Below is a small trained network, with its code and all its weights. Each question gives an input and a class and asks what happens when units are switched off, that is, made to give their printed mean instead of their output.

import numpy as np


def w(rows, s, z=0):
    codes = np.array(rows[::2]) - 128.0
    scale = np.full(codes.shape[1], s)
    scale[-1] = z or s
    return codes * scale


def f(y):
    return y / 2 * (1 + np.tanh(0.7978845608 * (y + 0.044715 * y**3)))


def log_softmax(a):
    a = a - a.max(-1, keepdims=True)
    return a - np.log(np.exp(a).sum(-1, keepdims=True))


def net(x, mask):
    res = np.array(x, float).reshape(1, 6) / 4 @ E
    y = f(res @ A[0][:, :-1].T + A[0][:, -1])
    res = res + np.where(mask, y, B[0][:, -1]) @ B[0][:, :-1]
    return log_softmax(res[-1] @ U[:, :-1].T + U[:, -1])


A, B = {}, {}
E = w([
[127,125,125,123,133],'x0',
[67,126,53,62,46],'x1',
[127,134,116,131,130],'x2',
[240,120,134,1,160],'x3',
[211,109,76,164,21],'x4',
[142,62,44,157,183],'x5',
],0.0076)
A[0] = w([
[75,200,140,220,135,86],'N0',
[50,132,72,47,96,87],'N1',
[180,125,222,191,146,84],'N2',
[185,172,108,58,147,16],'N3',
[147,229,247,130,48,116],'N4',
[30,126,109,248,72,42],'N5',
[77,119,87,59,68,25],'N6',
[218,121,99,177,25,61],'N7',
[157,1,96,182,173,67],'N8',
[180,167,173,190,197,2],'N9',
],0.0095,0.0059)
B[0] = w([
[209,107,132,77,168,210],'N0',
[209,185,151,238,154,210],'N1',
[132,169,102,172,43,201],'N2',
[207,16,193,115,120,174],'N3',
[112,119,8,78,172,249],'N4',
[220,86,162,61,146,254],'N5',
[211,162,97,236,131,174],'N6',
[69,195,221,114,255,234],'N7',
[102,156,47,86,125,210],'N8',
[217,165,122,241,93,173],'N9',
],0.0096,0.0052)
U = w([
[132,121,114,131,117,249],'0',
[204,61,154,102,118,42],'1',
[167,154,111,210,85,106],'2',
[118,124,116,127,118,234],'3',
[91,158,173,145,197,119],'4',
[127,130,4,100,130,87],'5',
[63,99,145,124,61,96],'6',
[61,101,142,164,87,39],'7',
],0.016)

Each question gives the input, the list of numbers given to net, and the class t.
The units are the neurons (one row each of A and B). Each row of codes is followed by its name. A weight is (code - 128) times the scale printed after its matrix; where a second scale follows, it is the last column's (A, B and U).
mask holds one flag per neuron, in row order. A switched-off neuron (its flag False) gives its mean, the last column of its row in B, instead of its output. The means were averaged over made-up inputs and are rounded, as every weight is.
A unit's drop is (log p(t) with every unit on - log p(t) with that unit switched off) / (log p(t) with every unit on - log p(t) with every unit switched off).
The circuit of an input: a set's keep is (log p(t) with only the set's units on - log p(t) with every unit switched off) / (log p(t) with every unit on - log p(t) with every unit switched off). Starting from all 10 units, units are removed one at a time, each time the one whose removal leaves the highest keep (on an exact tie, the one counted first), for as long as the keep stays at least 0.8.
circuit, biggest first: the units of the circuit, biggest drop first
unit that matters most: the unit with the biggest drop
k most important neurons: the k neurons with the biggest drops, biggest first
drop when u is switched off: that unit's drop, to one decimal
input [5,-5,-4,0,8,-8], class 4: circuit, biggest first => N7
input [6,4,-4,7,-5,-3], class 1: 2 most important neurons => N3, N7
input [-1,0,5,4,8,7], class 4: 2 most important neurons => N7, N4
input [-2,-3,8,-5,-7,-6], class 3: circuit, biggest first => N7, N4
input [3,8,-7,3,-5,3], class 2: circuit, biggest first => N1, N6
input [-3,1,5,-7,-2,-2], class 1: circuit, biggest first => N5, N0
input [-4,8,-1,3,3,-7], class 2: 2 most important neurons => N1, N6
input [5,7,-6,3,-3,0], class 2: 2 most important neurons => N1, N6
input [-2,-8,-1,-5,1,-2], class 2: 2 most important neurons => N2, N9
input [0,8,-7,-5,8,5], class 2: 3 most important neurons => N6, N1, N4
input [6,7,1,0,7,-7], class 2: 2 most important neurons => N6, N1
input [-1,-8,8,-4,-7,-8], class 2: 2 most important neurons => N9, N2
input [2,-6,6,1,-4,7], class 5: 2 most important neurons => N8, N7
input [-3,-8,2,-6,-5,7], class 2: unit that matters most => N9
input [-2,-7,8,7,-5,-8], class 3: 2 most important neurons => N4, N5
input [4,-5,-5,-6,6,5], class 1: 3 most important neurons => N5, N0, N4
input [2,5,4,-1,8,0], class 4: drop when N7 is switched off => 0.9
input [4,-4,1,0,5,-3], class 4: drop when N5 is switched off => 0.1
input [-5,-6,4,5,1,-8], class 5: drop when N4 is switched off => 1.1
input [4,4,4,7,-3,-7], class 1: unit that matters most => N3
